Below is a small trained network, with its code and all its weights. Each question gives an input and a class and asks what happens when units are switched off, that is, made to give their printed mean instead of their output.

import numpy as np


def w(rows, s, z=0):
    codes = np.array(rows[::2]) - 128.0
    scale = np.full(codes.shape[1], s)
    scale[-1] = z or s
    return codes * scale


def norm(h):
    return h / np.sqrt((h * h).mean(-1, keepdims=True) + 1e-5)


def f(y):
    return np.maximum(y, 0)


def log_softmax(a):
    a = a - a.max(-1, keepdims=True)
    return a - np.log(np.exp(a).sum(-1, keepdims=True))


def net(x, mask):
    res = np.array(x, float).reshape(1, 4) / 4 @ E
    u = 0
    for l in range(4):
        y = f(norm(res) @ A[l][:, :-1].T + A[l][:, -1])
        res = res + np.where(mask[u : u + 6], y, B[l][:, -1]) @ B[l][:, :-1]
        u += 6
    return log_softmax(norm(res)[-1] @ U[:, :-1].T + U[:, -1])


A, B = {}, {}
E = w([
[65,16,206,96,126,165],'x0',
[240,33,143,144,230,64],'x1',
[205,4,26,175,98,157],'x2',
[181,108,109,2,124,196],'x3',
],0.0057)
A[0] = w([
[198,97,203,65,172,99,46],'L0N1',
[58,96,192,91,182,165,69],'L0N2',
[187,143,140,60,148,112,86],'L0N3',
[54,2,194,102,190,129,2],'L0N4',
[163,234,163,147,162,59,108],'L0N5',
[44,98,189,63,156,129,116],'L0N6',
],0.0092,0.0058)
B[0] = w([
[37,124,95,70,158,163,185],'L0N1',
[123,157,186,39,80,103,190],'L0N2',
[144,119,170,118,209,139,170],'L0N3',
[187,213,141,194,2,97,203],'L0N4',
[37,148,115,132,223,91,255],'L0N5',
[168,138,204,75,55,155,221],'L0N6',
],0.0098,0.0054)
A[1] = w([
[150,60,75,161,133,141,108],'L1N1',
[120,152,160,121,185,168,35],'L1N2',
[94,93,167,97,126,179,76],'L1N3',
[176,91,123,182,130,113,8],'L1N4',
[140,8,85,139,149,130,3],'L1N5',
[135,128,111,116,156,102,42],'L1N6',
],0.012,0.0035)
B[1] = w([
[84,59,2,131,81,45,253],'L1N1',
[184,94,103,130,76,107,194],'L1N2',
[39,100,170,117,175,119,213],'L1N3',
[93,124,99,44,108,129,197],'L1N4',
[64,154,10,120,18,122,234],'L1N5',
[134,122,170,176,134,121,163],'L1N6',
],0.0094,0.0037)
A[2] = w([
[134,119,95,119,106,249,81],'L2N1',
[162,118,142,142,136,161,56],'L2N2',
[210,173,95,142,182,117,112],'L2N3',
[108,73,117,183,125,92,217],'L2N4',
[222,102,76,113,129,129,2],'L2N5',
[67,137,113,100,175,109,15],'L2N6',
],0.011,0.0043)
B[2] = w([
[201,182,176,225,70,49,163],'L2N1',
[84,134,113,144,128,104,128],'L2N2',
[98,62,220,53,254,111,171],'L2N3',
[144,79,126,30,123,3,255],'L2N4',
[53,52,120,51,11,185,148],'L2N5',
[253,141,105,105,66,73,200],'L2N6',
],0.0066,0.0049)
A[3] = w([
[77,180,128,88,109,93,138],'L3N1',
[72,164,137,108,123,135,58],'L3N2',
[194,142,140,121,130,125,80],'L3N3',
[127,175,86,167,123,87,2],'L3N4',
[132,106,135,248,181,98,61],'L3N5',
[149,147,150,58,121,159,188],'L3N6',
],0.012,0.0021)
B[3] = w([
[204,69,78,231,188,255,254],'L3N1',
[200,62,111,156,168,189,182],'L3N2',
[60,87,84,96,145,53,135],'L3N3',
[126,215,95,35,134,151,176],'L3N4',
[160,23,205,22,214,107,156],'L3N5',
[3,25,54,97,134,134,196],'L3N6',
],0.0069,0.008)
U = w([
[69,87,180,51,145,182,163],'0',
[171,220,114,152,71,142,1],'1',
[127,86,48,114,86,71,181],'2',
[138,127,222,109,21,81,100],'3',
[153,199,62,173,198,172,70],'4',
[138,132,132,129,251,35,106],'5',
[124,106,184,204,152,164,156],'6',
],0.023,0.007)

Each question gives the input, the list of numbers given to net, and the class t.
The units are the neurons (one row each of A and B). Each row of codes is followed by its name. A weight is (code - 128) times the scale printed after its matrix; where a second scale follows, it is the last column's (A, B and U).
mask holds one flag per neuron, layer by layer. A switched-off neuron (its flag False) gives its mean, the last column of its row in B, instead of its output. The means were averaged over made-up inputs and are rounded, as every weight is.
A unit's drop is (log p(t) with every unit on - log p(t) with that unit switched off) / (log p(t) with every unit on - log p(t) with every unit switched off).
The circuit of an input: a set's keep is (log p(t) with only the set's units on - log p(t) with every unit switched off) / (log p(t) with every unit on - log p(t) with every unit switched off). Starting from the 12 units with the biggest drops (on a tie, the unit counted first), units are removed one at a time, each time the one whose removal leaves the highest keep (on an exact tie, the one counted first), for as long as the keep stays at least 0.8.
circuit, biggest first: the units of the circuit, biggest drop first
k most important neurons: the k neurons with the biggest drops, biggest first
k most important neurons of layer l: the k neurons of layer l with the biggest drops, biggest first
drop of u: that unit's drop, to one decimal
input [8,7,4,-5], class 3: 2 most important neurons : (L0N4 L0N5)
input [1,7,-8,0], class 0: circuit, biggest first : (L0N1)
input [-4,-2,2,6], class 0: circuit, biggest first : (L1N5 L1N1)
input [6,-4,4,7], class 3: 4 most important neurons : (L0N5 L2N1 L0N4 L0N1)
input [-6,-8,5,8], class 1: 2 most important neurons : (L2N1 L2N4)
input [1,-2,-7,-7], class 6: 2 most important neurons : (L0N6 L3N1)
input [-8,1,2,8], class 0: 2 most important neurons : (L2N5 L2N3)
input [5,8,-1,0], class 0: 3 most important neurons : (L0N1 L3N6 L1N1)
input [-6,-2,-5,-6], class 5: 3 most important neurons : (L0N5 L1N5 L3N5)
input [5,0,-6,2], class 3: 4 most important neurons : (L0N6 L0N4 L0N5 L0N2)
input [6,-4,-3,-4], class 3: 3 most important neurons : (L0N6 L0N4 L0N5)
input [-2,-8,2,-2], class 1: 3 most important neurons : (L0N5 L2N1 L1N3)
input [-5,-1,0,8], class 0: 2 most important neurons : (L2N3 L2N5)
input [6,-4,-4,-3], class 3: circuit, biggest first : (L0N6)
input [8,-2,-3,5], class 3: 3 most important neurons : (L0N4 L0N6 L0N5)
input [-1,-6,3,-3], class 1: 4 most important neurons : (L0N5 L1N1 L2N1 L1N3)
input [3,-4,3,-2], class 6: 2 most important neurons of layer 1 : (L1N1 L1N3)
input [-8,6,4,-6], class 5: 2 most important neurons : (L0N5 L2N3)
input [8,4,-1,4], class 3: drop of L0N5 : 0.2
input [-1,-4,-6,-7], class 4: most important neuron of layer 3 : (L3N1)
input [8,1,6,2], class 3: drop of L0N4 : 0.8
input [-2,-4,-3,0], class 4: drop of L0N2 : 0.0
input [1,-7,1,-2], class 6: drop of L0N5 : 0.1
input [-3,0,0,6], class 0: 2 most important neurons of layer 2 : (L2N5 L2N3)
